grid = 5491,2385,2809,4238,6412,4362,6533,7268,4362,5866,8260
grid[0]: 5491
grid[8]: 4362
grid[10]: 8260
grid[9]: 5866
grid[4]: 6412
grid[7]: 7268

B =
[[119, 214, 91, 151, 91, 168, 128, 133, 193, 83, 142, 203, 93, 6],
 [157, 151, 57, 93, 147, 105, 118, 155, 132, 115, 124, 120, 234, 194]]
B[0,0] = 119
B[0] = [119, 214, 91, 151, 91, 168, 128, 133, 193, 83, 142, 203, 93, 6]
B[1,8] = 132
B[0,7] = 133
B[1,4] = 147
B[1,11] = 120
B[:, 12] = [93, 234]
B[1,6] = 118
B[1,1] = 151
B[1,13] = 194
B[0,11] = 203
B[1] = [157, 151, 57, 93, 147, 105, 118, 155, 132, 115, 124, 120, 234, 194]
B[:, 7] = [133, 155]

X =
[[-309   53  -63 -227 -127 -176 -188   13 -274 -227 -112 -205 -240  -72]
 [ 186 -235 -210 -155  -99  -18 -115 -167   92  321   16  248  -48    2]
 [-241 -285  -46  -22 -144    6 -136 -181  170   -1  170 -373 -172  -80]
 [-615  -47 -186 -400 -262 -257 -110 -119  227  169   77    7   59  294]
 [-101   39 -163 -211  -85  -54 -338  -28 -154  -47 -188 -322 -140  135]
 [-159   99 -247  -59  -77 -172  338  -36   55   42   62    2  133 -269]
 [ 184 -233   35  -39 -129  -68  -46 -427  200 -134 -118  -46  -50 -135]
 [-256  503 -102   60   -3 -217  407 -171 -178  202 -505  550  202 -462]]
X[0][0]	-309
X[:, 3]	[-227, -155, -22, -400, -211, -59, -39, 60]
X[5][5]	-172
X[5][7]	-36
X[4][11]	-322
X[1][8]	92
X[3][9]	169
X[1][3]	-155
X[2][4]	-144
X[:, 11]	[-205, 248, -373, 7, -322, 2, -46, 550]
X[0][3]	-227
X[5][3]	-59
X[3][11]	7
X[:, 0]	[-309, 186, -241, -615, -101, -159, 184, -256]
X[3][7]	-119
X[3]	[-615, -47, -186, -400, -262, -257, -110, -119, 227, 169, 77, 7, 59, 294]
X[0][6]	-188
X[4]	[-101, 39, -163, -211, -85, -54, -338, -28, -154, -47, -188, -322, -140, 135]
X[2][11]	-373
X[3][1]	-47
X[3][0]	-615
X[:, 7]	[13, -167, -181, -119, -28, -36, -427, -171]
X[1][1]	-235
X[3][3]	-400
X[6]	[184, -233, 35, -39, -129, -68, -46, -427, 200, -134, -118, -46, -50, -135]
X[7][8]	-178
X[1]	[186, -235, -210, -155, -99, -18, -115, -167, 92, 321, 16, 248, -48, 2]
X[7][10]	-505
X[7]	[-256, 503, -102, 60, -3, -217, 407, -171, -178, 202, -505, 550, 202, -462]
X[3][12]	59
X[1][4]	-99
X[:, 10]	[-112, 16, 170, 77, -188, 62, -118, -505]
X[0]	[-309, 53, -63, -227, -127, -176, -188, 13, -274, -227, -112, -205, -240, -72]

M = [34, 31, 30, 6]
M[-4]	34
M[2]	30
M[1]	31

W = ((174, 130, 205, 152, 207, 235, 178), (126, 175, 119, 139, 219, 212, 121), (195, 247, 171, 219, 113, 107, 191), (23, 20, 47, 14, 254, 245, 31), (176, 154, 193, 164, 211, 224, 178))
W[-5,-7]	174
W[-2,-2]	245
W[:, 5]	[235, 212, 107, 245, 224]
W[-3,-7]	195
W[-4,-2]	212
W[-5,1]	130
W[-3,-3]	113
W[-1,4]	211
W[-1,2]	193
W[:, -5]	[205, 119, 171, 47, 193]
W[:, 3]	[152, 139, 219, 14, 164]
W[-2,3]	14
W[-3]	[195, 247, 171, 219, 113, 107, 191]

A =
-1	-1	2	-1	-2	-2	-6
-24	-19	-13	-4	21	-3	-10
-23	-19	-28	-4	17	-3	-16
-1	1	-2	0	-2	0	-1
A[-4, 0] => -1
A[-1] => [-1, 1, -2, 0, -2, 0, -1]
A[-2, -2] => -3
A[2, -5] => -28
A[-1, 5] => 0
A[1, -3] => 21
A[0, -2] => -2
A[-2, -3] => 17
A[0, 2] => 2
A[-4, 4] => -2
A[-1, -6] => 1
A[1] => [-24, -19, -13, -4, 21, -3, -10]

data =
array([[65, 65, 67, 62, 68, 58, 52, 50, 58, 62, 63, 46, 51, 57, 64, 59],
       [ 6, 62, 29, 50, 11, 64, 71, 68, 43, 70, 30, 69, 40, 41, 44, 50],
       [13, 93, 52, 67, 33, 70, 57, 50, 38, 89, 43, 34, 19, 31, 64, 49],
       [58, 66, 60, 60, 61, 58, 56, 54, 59, 63, 59, 50, 53, 56, 59, 56],
       [74, 64, 72, 63, 76, 58, 50, 51, 62, 57, 67, 44, 58, 59, 67, 59]])
Indices start at 0.
(0, 0)	65
(1, 1)	62
(0, 15)	59
(2, 5)	70
(0, 11)	46
(3, 12)	53
(2, 0)	13
(2, 9)	89
(3, 9)	63
(1, 15)	50
(4, 0)	74
(2, 14)	64
(4, 1)	64
(2, 4)	33
(2, 3)	67
(1, 0)	6
(3, 0)	58
(3, 8)	59
(4, 9)	57
(2, 8)	38
(2, 11)	34
(3, 1)	66
(3, 4)	61
(1, 5)	64
(3, 7)	54
(1, 12)	40
(4, 4)	76
(1, 6)	71
(0, 2)	67
(4, 12)	58
(0, 1)	65

m = [[16, 21, 22, 22, -2, -1, 2, 0, -8, 17, 21, 11, -14, 12], [25, 32, 30, 25, -8, -8, 10, 10, -9, 25, 29, 23, -10, 30], [-5, -10, -12, -12, 12, 11, 9, 12, 19, -6, -10, 0, 26, 1], [-5, -10, -12, -12, 12, 11, 9, 12, 19, -6, -10, 0, 26, 1], [3, 3, 8, 13, 9, 12, -4, -8, 1, 4, 7, -4, -9, -11], [-7, -12, -13, -13, 14, 12, 8, 11, 20, -7, -12, -1, 26, -2], [2, 2, 7, 13, 10, 13, -4, -8, 1, 3, 6, -4, -9, -11], [25, 32, 30, 25, -7, -8, 10, 9, -10, 25, 29, 22, -11, 29], [25, 31, 30, 25, -7, -8, 10, 9, -10, 25, 29, 22, -11, 28], [-10, -16, -17, -15, 17, 17, 7, 9, 23, -10, -15, -5, 29, -8], [-7, -12, -13, -13, 14, 13, 8, 11, 20, -7, -12, -1, 27, -2], [11, 14, 17, 19, 2, 4, -1, -4, -5, 12, 16, 5, -14, 2], [-9, -14, -15, -13, 15, 14, 7, 10, 21, -9, -13, -3, 27, -5]]
m[0,0] = 16
m[6,4] = 10
m[6,8] = 1
m[0] = [16, 21, 22, 22, -2, -1, 2, 0, -8, 17, 21, 11, -14, 12]
m[9,7] = 9
m[0,7] = 0
m[:, 12] = [-14, -10, 26, 26, -9, 26, -9, -11, -11, 29, 27, -14, 27]
m[3,7] = 12
m[:, 8] = [-8, -9, 19, 19, 1, 20, 1, -10, -10, 23, 20, -5, 21]
m[0,8] = -8
m[12,10] = -13
m[:, 3] = [22, 25, -12, -12, 13, -13, 13, 25, 25, -15, -13, 19, -13]
m[10,6] = 8
m[4,4] = 9
m[10,13] = -2
m[2,10] = -10
m[9] = [-10, -16, -17, -15, 17, 17, 7, 9, 23, -10, -15, -5, 29, -8]
m[1,1] = 32
m[:, 6] = [2, 10, 9, 9, -4, 8, -4, 10, 10, 7, 8, -1, 7]
m[12,13] = -5
m[:, 1] = [21, 32, -10, -10, 3, -12, 2, 32, 31, -16, -12, 14, -14]
m[7] = [25, 32, 30, 25, -7, -8, 10, 9, -10, 25, 29, 22, -11, 29]
m[12,5] = 14
m[0,4] = -2
m[10,10] = -12
m[11,1] = 14
m[9,3] = -15
m[:, 0] = [16, 25, -5, -5, 3, -7, 2, 25, 25, -10, -7, 11, -9]
m[6] = [2, 2, 7, 13, 10, 13, -4, -8, 1, 3, 6, -4, -9, -11]
m[0,11] = 11
m[2,1] = -10
m[4,8] = 1
m[11,5] = 4
m[1,3] = 25
m[5,7] = 11

a = [30 28 27 28 27 27 32 26 32 26 20 27 22 21 19]
a[0] => 30
a[11] => 27
a[3] => 28
a[6] => 32
a[2] => 27
